The three nearest rows among all rows above each row, by straight-line distance, nearest first (none for the first four rows):
(in the rows, 128 means zero)
0: [108 154 117 170 136 107 148 188 141 103 155 108 179  89 175  35 194 121
 135  80 147 149 101 138 106 135 118 139 126 146 119 112 126 180 140 116
 121 146 177  96 163]
1: [165  92 138  92 119 158 122 108 133 175 109 170  87 136  93 228  68 123
 111 129  86 119 120 134 143 112 125 142 142  96  95 136 147  82 105 133
 121  91  75 136 110]
2: [126 140 122  92 139 108 124 126 151 136 127  88 103 121 120 161  86 141
 124 132  86 122 137 121 185 105 130 124 151 145  80 140 127  87 129 124
  93  57  87 119 105]
3: [ 83 136 129 132  99 124 149 211 123 113 169 100 151  97 123  95 179 114
 124 140  98 135 121  79 129 118 107 126 120 111  45 138 129 150 127 114
 130 102 154  92 140]
4: [157  96 119 103 134 111 133 106 127 159 138 104 111 162 120 207 100 133
 110 122  79 100 130 120 176 126 127 141 123 114  98 128 138  83 121 159
 123  96  82 145 141] : 1 2 3
5: [ 89 151 115 162 108  98 141 201 138  92 183 120 156 123 131  85 165 136
 142 110 135 154 103 117 128 121 133 141 100 121  85 142 122 150 127 121
 151 118 160 100 156] : 3 0 2
6: [158 138 125  98 135 137 108  30 147 165  50 113 143 131 136 142 115 111
 119 144 164 100 143 148 126 124 129 133 139 163 241 118 127 113 132 148
 126 163  90 177 127] : 4 1 2
7: [135 138  94 115 138  99 131 190 149 134 169  94 132 116 127 166 120 139
 117 109  83 137 132 125 176 107 134 134 140 135  14 136 101 129 113 134
 127  89 146 111 138] : 2 3 5
8: [105 127 123 161 115 102 115 246 128 114 160 114 160  96 135  47 176 127
 123 123  92 138 104 121 116 123 127 126  94 104  90 148 123 153 136 122
 133 120 203 124 151] : 5 3 0
9: [152 150 139  89 155 122 154  58 150 144 101 103 105 135 126 179  63 118
 133 133 118 109 170 170 157 122 126 118 154 170 178  99 106  85 132 155
 121 129  78 161 106] : 6 4 2
10: [101 151 126 170 116 110 165 218 142  99 174 124 185  88 145  72 197  93
 132  98 160 113 107 106 118 116 102 112 104 128 104 143 117 197 145 132
 105 144 170 117 147] : 0 5 8
11: [133 159 130 166 144 137 112  58 132 119  81 152 148 131 175  51 148  98
 158 138 187 117 124 167 107 155 116 113 105 172 234 113 116 155 165 139
 137 196 136 164 142] : 6 0 9
12: [150 127 104 107 169 137 132  13 137 130  65 108 116 155 159 149  81 129
 134 138 169 105 114 116 147 127 143 116 138 176 210 111 136  86 135 144
 119 131  87 165 106] : 6 9 11
13: [123 148 120 142 125 121 129 146 151  96 120 112 168 101 121  46 195 129
 148 120 174 142  96 143  86 114 104 100  98 167 162 135 113 195 128 106
 137 183 171 131 158] : 0 10 5
14: [ 77 151 128 157 108 111 126 182 170  82 158 125 169 127 143  53 182 132
 145 106 135 140 113 130 119 127  99 108  88 143 123 114 108 193 134 118
 127 135 210 124 140] : 0 10 5
15: [137 160 119 141 141 121 119  48 149 114  71 109 173 130 180  99 153 110
 131 131 206 101 103 153 121 154 120 103 101 177 255  92 121 133 166 152
 125 202 155 150 128] : 11 6 12
16: [159 127 103 103 128 109 130  98 151 152 150 108 108 133 110 210  80 114
 129 129  87  90 130 110 172 116 146 133 147 148  88 127 112  95 140 160
 105 106  64 113 108] : 4 2 1
17: [166 119 124 114 146 112 127 100 136 120  97 106 101 130 125 179  91 125
 117 136 116  99 160 139 148 120 160 125 148 145 140 116 142 113 133 131
 122 103  99 162 129] : 9 4 16
18: [142 140 109  73 148 130 127  85 151 167 125 113  92 129 136 217  77 125
 144 135  87  87 136 150 165 128 139 145 131 125 128 132 129  81 119 137
 128 111  99 124 108] : 16 4 17
19: [150 118 105 104 129 111 141  74 151 144  95  85 123 145 106 190  97 109
 155 115 113  97 151 158 165 136 146 153 147 149 159  94  94 100 113 145
 118 136  88 154 138] : 9 17 18
20: [156 105 125  71 147 113 144  86 155 163 102 106 106 143  94 222  82 128
 138 118 110 120 159 108 160 120 118 147 139 119 137 110  99  52 104 171
 139  89  69 155 114] : 4 18 19
21: [ 92 146 104 149 122 146 126 130 131  94 129 152 195  97 145  32 192 100
 162 127 154 143 104 133  72 122 109  99 135 139 154 133 123 181 151 120
 132 150 180 103 142] : 13 0 14
22: [ 84 130  82 127 117  98 122 217 162 109 183 128 139 110 131 122 153 122
 114 107  88 135 104 123 108 119  98 123 124 116  79 120 128 123 132 118
 119  79 180 101 133] : 3 5 8
23: [118 139 114 160 134 139 142  95 137  85  91 120 178  91 177  70 155  87
 153 129 175 137 105 143  72 169 120 109 109 150 223 113 131 181 162 149
 135 204 160 130 134] : 11 15 21
24: [ 98 137 124 142 119 124 128 144 137  78 132 126 166 121 145  69 172 112
 163 121 188 138 122 147  84 126 106 128 103 136 160 145 125 173 175 114
 129 172 161  99 147] : 21 13 14
25: [105 151 115 162 121 137 102 176 119  91 122 145 167 133 129  72 179 113
 119 123 154 141  84  98  85 131 138 109 114 116 146 146 123 172 149  95
 121 141 199 103 140] : 21 24 14
26: [160 125  90 128 148 136 104  32 136 156  64 117 141 151 140  96 130 116
 145 154 176 134 132 166 119 134 140 113 115 187 241 116 138 153 122 153
 149 190 131 197 135] : 6 11 15
27: [116 135  97 129 110  94 155 198 154 122 162 111 138  99 117 154 150 139
 117 109  86 115 110 106 161 111 125 155 124 144  51 119 108 117 117 142
 126  95 122 104 140] : 7 22 3
28: [162 128 117 119 131 114 129  80 125 130 113  97 110 125 110 173  89 119
 122 132 139 124 150 136 172 126 142 151 170 134 153 105 121 110 114 187
 116  93  84 164 121] : 17 19 9
29: [108 171 101 106 158  70 180 160 183 106 141  82 137 110 156 134 165 112
 127  83 114 100 148 119 174 124 120 166 105 189  69  82  89 110  95 174
 105 101 150 107 134] : 27 7 22
30: [ 93 154 145 171 110 138 117 182 110  85 136 135 207  95 158  33 180 129
 161  97 162 143 106 137  91 135 123 133  81 138 118  94 106 187 144 130
 127 168 199 100 154] : 0 14 21
31: [103 154  95 146 128  82 173 220 137 100 174 102 157  84 123 104 179 102
 119  88 102 158 135 119 160 129  99 135 113 126  83 126 130 157 141 127
 118 129 185 106 123] : 5 3 22
32: [ 93 152 115 173 120  98 151 172 146  93 122 106 173 100 157  42 185 107
 145 134 155 136 101 117  95 144  98 124  91 172 145 123 125 177 143 124
 136 180 198 106 167] : 13 0 14
33: [118 158 112 151 111 116 116 209 129 103 173 125 172 133 148  89 160 127
 143 105 136 113 106  88 126 126 112 111  92 127  65 149 131 156 134 112
 115 122 160  92 126] : 5 3 10
34: [118 164 114 137 108  89 149 228 156 124 185  88 132  93 107 133 120 125
  92 104  83 115 135 121 176 106  99 146 128 156  29 133  88 136 121 148
 117  89 169  94 130] : 27 7 31
35: [171 131 130 126 147 163  75  14 118 125  82 143 132 138 122 114 115 103
 121 124 174 125 129 160 110 144 136 119 144 180 243  91 143 115 132 163
 133 197 101 156 128] : 6 26 12
36: [158 138 121  89 153 144 118  47 150 153  75 102 113 176 121 184  71 139
 119 175 136 107 143 132 136 129 134 128 179 151 193 138 145  99  99 138
 137 119  86 164 106] : 12 9 17
37: [125 108 144 164 118 163 102 124  97 104  80 176 149 148 128  80 152 126
 141 132 155 139  86 107  62 132 134  91 105 120 159 143 116 138 146 107
 125 158 154 100 143] : 25 24 21
38: [ 92 152 106 126 119 106 138 220 129 116 168  92 181 110 140  90 181 125
 122 119 114 123 101  70 136 113 125 116 114 142  87 123 103 142 142  96
 135 106 179  94 150] : 3 33 5
39: [140 126 136 105 169 163 129  11 122 131  36 120 121 178 154 124  96 129
 118 152 168 120 149 156 128 139 131  96 140 154 215 113 149 132 121 144
 134 158  90 161 108] : 12 6 35
40: [141 139 143  96 130 133 157 149 127 178 166  75  90 119 127 171 104 134
 111 109  81 110 157 110 160 125 159 152 142 150  74 101 117  79 105 152
 131  77  87  96 111] : 2 16 4
41: [167 140 123 112 152 129 136  41 138 149  44 113 139 164 122 146 114 112
 158 133 173 129 136 162 133 148 112 124 139 165 239 120 113 138 113 168
 117 148 104 149 144] : 6 39 26
42: [134 133 125 155 151 180 106  49 120 127  75 140 170 161 151  92 138 101
 151 133 200 134 126 157 104 146 126 100 127 188 255 105 121 167 154 159
 141 193 148 160 159] : 11 26 15
43: [109 135 121 137  87  84 127 224 129  99 164 118 119  96 120 110 151 134
 124 110 105 161 109 123 125 104 101 136 128  99  68 126 145 160 140 112
 125 112 173 103 142] : 22 3 5
44: [ 80 139 115 159 115 114 140 243 118 114 148 115 171 110 141  84 170 135
 112 117 129 135 115  92 114 135  80 125 110 110  59 168 116 149 130 110
 119 121 202  77 125] : 33 3 8
45: [129 138 117 117 157 133 121  41 149 145  91 116 125 162 128 123 113 113
 164 149 167 127 119 157 110 137 126 125 133 168 220 103 108 136 129 176
 111 158 102 165 126] : 41 6 26
46: [116 172 121 162 138 139 112  99 121 109  95 118 173 129 168  19 161 113
 137 131 172 129 120 136 101 137 101 105 130 146 238 139 111 184 153 139
 134 176 198 142 141] : 23 11 21
47: [152 144 107 122 146 141 114  26 133 144  74 127 134 147 141 106 117 116
 123 129 174  90 140 173 120 148 132 107 131 178 252 119 117 129 139 171
 116 158 108 179 125] : 6 45 26
48: [181 148 113  93 135 140 105  27 133 151  68 111 120 133 152 142 103 105
 115 106 156 113 132 142 139 162 114 101 136 176 213 121 113 121 161 171
 110 154 123 169 110] : 47 6 41
49: [117 144 101 118  99 107 158 199 146 128 184 106 150  89 135 142 128 148
 127 119 103 138 137 120 170 110  86 165 129 145  54 101 116 111 137 138
 121  93 145 122 141] : 27 34 7
50: [120 147 121 124 137  80 145 211 164 129 175  90 123 108  94 161 162 133
  99  92  96 134 124 109 173 109 123 133 140 114  54 135 117 109 119 147
 113 109 127  95 139] : 27 7 34
51: [104 153 108 152 109 122 118 225 125 120 173 143 157  92 151  84 182 130
 131  90 119 135 117 114 129 118 110 128 108 122  72 128 117 155 130 105
 109 111 189 114 155] : 33 8 5
52: [ 97 134 103 172 101 141 116 133 133 108 127 131 175 122 150  59 186 108
 132 122 170 141 122 154 108 124 119 110  96 125 160 132 107 173 128 137
 147 163 171 111 122] : 24 21 13
53: [130 153 128 149 123 147 144 128 132  94  93 142 161 102 145  67 158 132
 156 152 189 143 109 126  81 132 122 117 116 138 151 139 127 162 135 132
 136 172 203  96 135] : 24 21 52
54: [178 131 137  97 128 117 122  39 133 124  47 121 114 144 144 125  91 110
 125 121 148 143 133 154 140 135 114 124 124 177 189 115 111 122 127 160
 123 145 103 138 129] : 48 41 6
55: [ 75 159 132 169 117 129 142 255 139  87 159 119 173  75 145  51 183  96
 112  98 140 128 123  98 141 120 101 109  99 116 142 118 143 142 129 149
 141 119 202 123 130] : 10 8 51
56: [129 115 122 109 131 128 108  34 131 120  69 107 124 135 117 155 110 111
 158 139 175 115 137 141 131 152 147 129 156 162 194 120  94 126 124 124
 135 166  90 163 124] : 45 6 41
57: [168 128 124  93 170 127 124  76 140 153  99 141  95 153 118 198  83 125
 125 145 119  92 139 165 189 143 147 127 153 138 158 127 132  72 131 166
 109 145  82 159 104] : 9 18 17
58: [119 144  95 154 136  97 124 207 128 104 161 112 174 118 135  91 184 113
 114 118 100 117 110  81 145 108 141 139 114 139  84  90 123 151 140 110
 106 109 184 107 135] : 38 51 33
59: [132 128 135 112 155 114 118  67 133 159 118  89  85 126 105 165  91 139
 127 134 124 108 138 137 183 121 125 127 146 149 120 109 111  92 124 157
 115  94  96 169 101] : 28 17 9
60: [157 122 123 119 153 165 120  14 132 144  79 119 110 157 124 143 109  99
 122 140 159 123 107 159 129 129 146 132 149 137 191 128 147 115 122 145
 144 157  80 171 122] : 39 6 56
61: [138 143 121 142 146 146 112  49 132 124  72 116 149 125 138 102 123 111
 147 128 186 132 105 162  84 159 125  87 102 133 208  92 116 147 128 108
 148 182 148 152 141] : 11 42 15
62: [ 96 145 114 165 143 125 125 137 133  84  90 139 188  85 169  47 190 114
 143 153 181 135  91 142  73 152  99  95 117 154 218 106 144 181 159 130
 133 154 184 128 159] : 23 21 46
63: [112 147 101 162 109 148 112 118 122 112 107 147 157 115 135  57 168 120
 151 123 180 126 106 124 102 143 108 109 136 166 187 130 143 175 153 136
 132 187 177 113 118] : 53 52 21
64: [134 147 137 152 130 160 117 101 140 129  92 119 124 128 168  74 152 106
 126 128 201 133 141 158  66 138 113  99 111 178 223 116 124 157 145 133
 135 170 137 141 140] : 11 61 42
65: [162 144 118 108 116 145 102  47 133 128  74 130 138 143 153 100 136 133
 150 137 184 131 136 169  91 145 128 106 103 173 228 114 146 146 136 138
 104 189 117 151 128] : 26 47 61
66: [121 158 104 117 145 116 140 174 142 131 170 100 131 123 138 137 138 118
 124 119 115 118 154 110 173 103 100 152 141 149  81  99 123 112 123 142
 125  88 134 115 129] : 49 27 7
67: [119 159 134 144 136 104 142 194 153 116 175  96 124 110 105 105 151 119
 123 127  96 126 128 123 158 129 123 153 110 127  43 144 106 104 136 139
 128  97 155 111 144] : 27 50 34
68: [104 151 103 168 113 100 153 224 122 107 166 114 149  90 136 115 158 122
 124 110 121 143 107 114 156 137 104 116  96 103  78 132 122 138 135 125
 119 130 184  95 146] : 31 51 5
69: [116 136 140 137 142 120 123 117 105 106 106 123 165 111 164  42 188 116
 144 120 177 125  97 137  80 154 106 109 129 144 188 125 136 182 139 122
 134 177 179 133 138] : 63 62 46
70: [150 113 129  89 130 129 119 100 159 159 138 123  91 150 116 203  80 140
 121 126  83  97 160 135 197 123 123 180 146 139 123 132 133  87  99 166
 142 112  70 159 106] : 4 18 20
71: [114 132 120 142 132 145 117 150 134 102 104 130 160 100 159  55 172 108
 166  95 178 145 120 167  79 159  95 104 103 142 192 131 124 200 131 110
 117 179 179 143 130] : 69 13 24
72: [125 127 114 119 144  99 144 143 141 150 126 107  92 140 124 161  94 123
 125 124  75 104 144 120 171 113 105 146 119 103  61 125 108 122 115 145
 103  87 109 116 116] : 2 4 66
73: [165 128 137 111 153 131 126  50 146 143  65 119 123 170 128 152 102  97
 164 126 155 132 141 174 128 159 132 138 157 180 198 109  93 115 119 183
 125 137  90 162 125] : 41 45 54
74: [145 148 112 146 126 174 107  48 142 111  73 144 159 148 157  69 141 111
 152 142 201 122  96 164  99 137 131 102 102 185 239 123 150 161 153 129
 141 166 127 175 118] : 11 42 65
75: [ 89 155 134 162 125 113 156 195 103 111 168 106 180  95 155  85 173 113
 124 114 135 140 110 104 120 105  99 111 118 131  82 112 105 175 139 124
 109 123 179 109 146] : 10 51 38
76: [156 134 154 103 132 155 110  27 118 159  73 143 103 149 144 156 116 124
 137 137 159 111 124 141 109 130 129 108 148 149 213 125 135 106 121 141
 113 158 103 168 114] : 60 6 39
77: [ 84 147 125 137 107  96 143 240 128  87 149 114 163  91 150  46 185 152
 142  91 121 143 108 137 124 122 111 131 100 140  76 133 105 157 134 124
 137 139 193  96 150] : 8 51 5
78: [148 147 140 143 155 158 116   8 147 156  91 120 139 155 141 111 138 107
 167 120 187  96 142 164 109 155 151  97 130 168 230 105 132 145 136 146
 101 150 134 170 149] : 47 45 65
79: [169 109 137 115 150 171  85  20 113 133  59 154 143 134 124 145 105 111
 143 128 159 137 130 153  92 125 135 125 131 141 229 117 129 135 138 135
 130 168 108 167 120] : 35 76 60
80: [158 107 120  64 147 124 127  59 126 153  95 127  95 160 116 194  86 131
 112 138 124  89 145 139 167 129 156 127 179 146 176 137 136  90 129 140
 128 111  53 168 116] : 57 36 17
81: [154 144 131  99 154 109 129  87 164 145 123  92 114 129 116 197  86 134
 142 134 143  79 134 151 159 134 127 121 155 155 164 111 114  76  90 169
 117 109  75 145 128] : 9 19 28
82: [162 135 114 127 154 134 125  49 142 122  83 138 149 141 160 108 141 124
 138 136 188 118 110 152 108 154 117 111 133 178 210 113 126 135 155 117
 130 185 115 162 141] : 65 61 74
83: [ 86 140 104 183  99 107 144 200 128  74 184 121 140 112 140  66 202 134
 117 102 127 134  96 136 119 133 134 131 100 125  91 132 122 185 145 116
 136 149 175  81 144] : 5 77 0
84: [126 148 136 141 132 167 120  43 148 126  68 139 147 146 149  89 127 100
 138 130 213 128 137 177 107 165 113 103 120 171 255 102 110 162 156 150
 124 180 143 146 125] : 42 11 74
85: [ 89 163  93 153 132 107 119 159 136  97 127 129 192  88 177  31 183  98
 143 139 158 145 112 126 101 139  96 109 109 156 149 116 134 185 135 123
 113 154 203 105 147] : 32 21 0
86: [148 111 121  83 111 125 144 142 127 153 155 114 103  99  91 206  73 158
  87 127  58 107 141  99 168  89 127 169 128 118  69 126 146 114 126 143
 124  50  96 150 104] : 4 2 72
87: [155 119 126  87 122 113 144 144 151 161 122 122  71 145 110 180  72 138
 107 127  64 133 143 140 170 109 135 145 147 108  58 137 140  97 138 131
 122  61  70 142 109] : 2 86 72
88: [174 148 108 114 176 150 118  24 147 139  37 125 129 156 136 131  92 121
 144 133 169 131 126 167 129 141 123 147 142 159 238  96 131 134 125 151
 117 171  75 181 145] : 41 6 45
89: [117 157 115 166 139 136  83  85 118  86  78 140 134 120 155  73 169  99
 143  96 210 142 118 139  79 144 100 131 102 134 212 139 130 153 177 128
 151 182 147 153 133] : 11 64 23
90: [119 128 113 150 121 172 121 157 150 108 130 152 158 130 169  44 159 121
 142 143 163 150 110 129  86 145 116 117  89 115 177 134 132 161 136 112
 137 145 190 122 147] : 52 53 25
91: [149 146  98  98 151 147 124  34 150 147  91  92 136 140 146 149 109 108
 156 140 146 119 152 154 143 139 126 124 143 167 189 128  99  93 124 161
 122 158 102 168 132] : 73 45 56
92: [160 126 117  89 141 110 149 107 128 163 136 116 110 128 111 174  90 130
 111 133  79  94 155 116 172 135 112 149 155 121 103 119 127 101 121 159
 121  97  70 137 115] : 4 16 70
93: [156 125 122 109 144 102 149  60 151 151 106 112  83 153 125 196  83 137
 118 137 121  91 140 119 202 134 133 132 141 140 153 110 120  81 117 153
 126  88  78 140 110] : 59 81 57
94: [135 151 100 133 126 150 105 105 108 105  87 124 172  98 174  54 175 105
 148 144 204 152 100 146  93 153  98 121 127 166 204 131 134 161 156 116
 137 157 162 113 143] : 69 63 62
95: [152 122 110  93 155 131 134  44 139 150  84 132 123 171 120 190  71 119
 143 168 145 116 171 174 158 162 141 156 158 166 199 108 112  99 135 149
 126 120  81 178  83] : 9 36 73
96: [116 149 106 172 113 126 113 161 148  84 124 108 170 101 172  52 214 126
 148 114 154 139  99 130 109 140 127 106 111 128 124 122 116 173 136 140
 144 171 182 118 151] : 52 32 0
97: [138 132 108  96 141  98 155  91 127 156 113 104  91 123  96 205  89 141
 125 132  83 104 157 133 182 122 106 128 135 153 112 105 102  86 113 157
 108  98  74 151 129] : 92 59 93
98: [161 116 126 109 134 158 133  33 119 142  66 122 136 157 130 186  99 116
 147 138 132 115 150 156 136 122 126 128 147 161 239 128 131 113 126 154
 104 134  93 169 103] : 76 6 41
99: [145 155 107  98 122 134 153 106 156 139 131  96 114 111 107 205  88 113
 124 122 130  97 156 149 187 129 139 140 142 158 154  87 115  97 112 183
 125 143  74 161 117] : 81 19 28
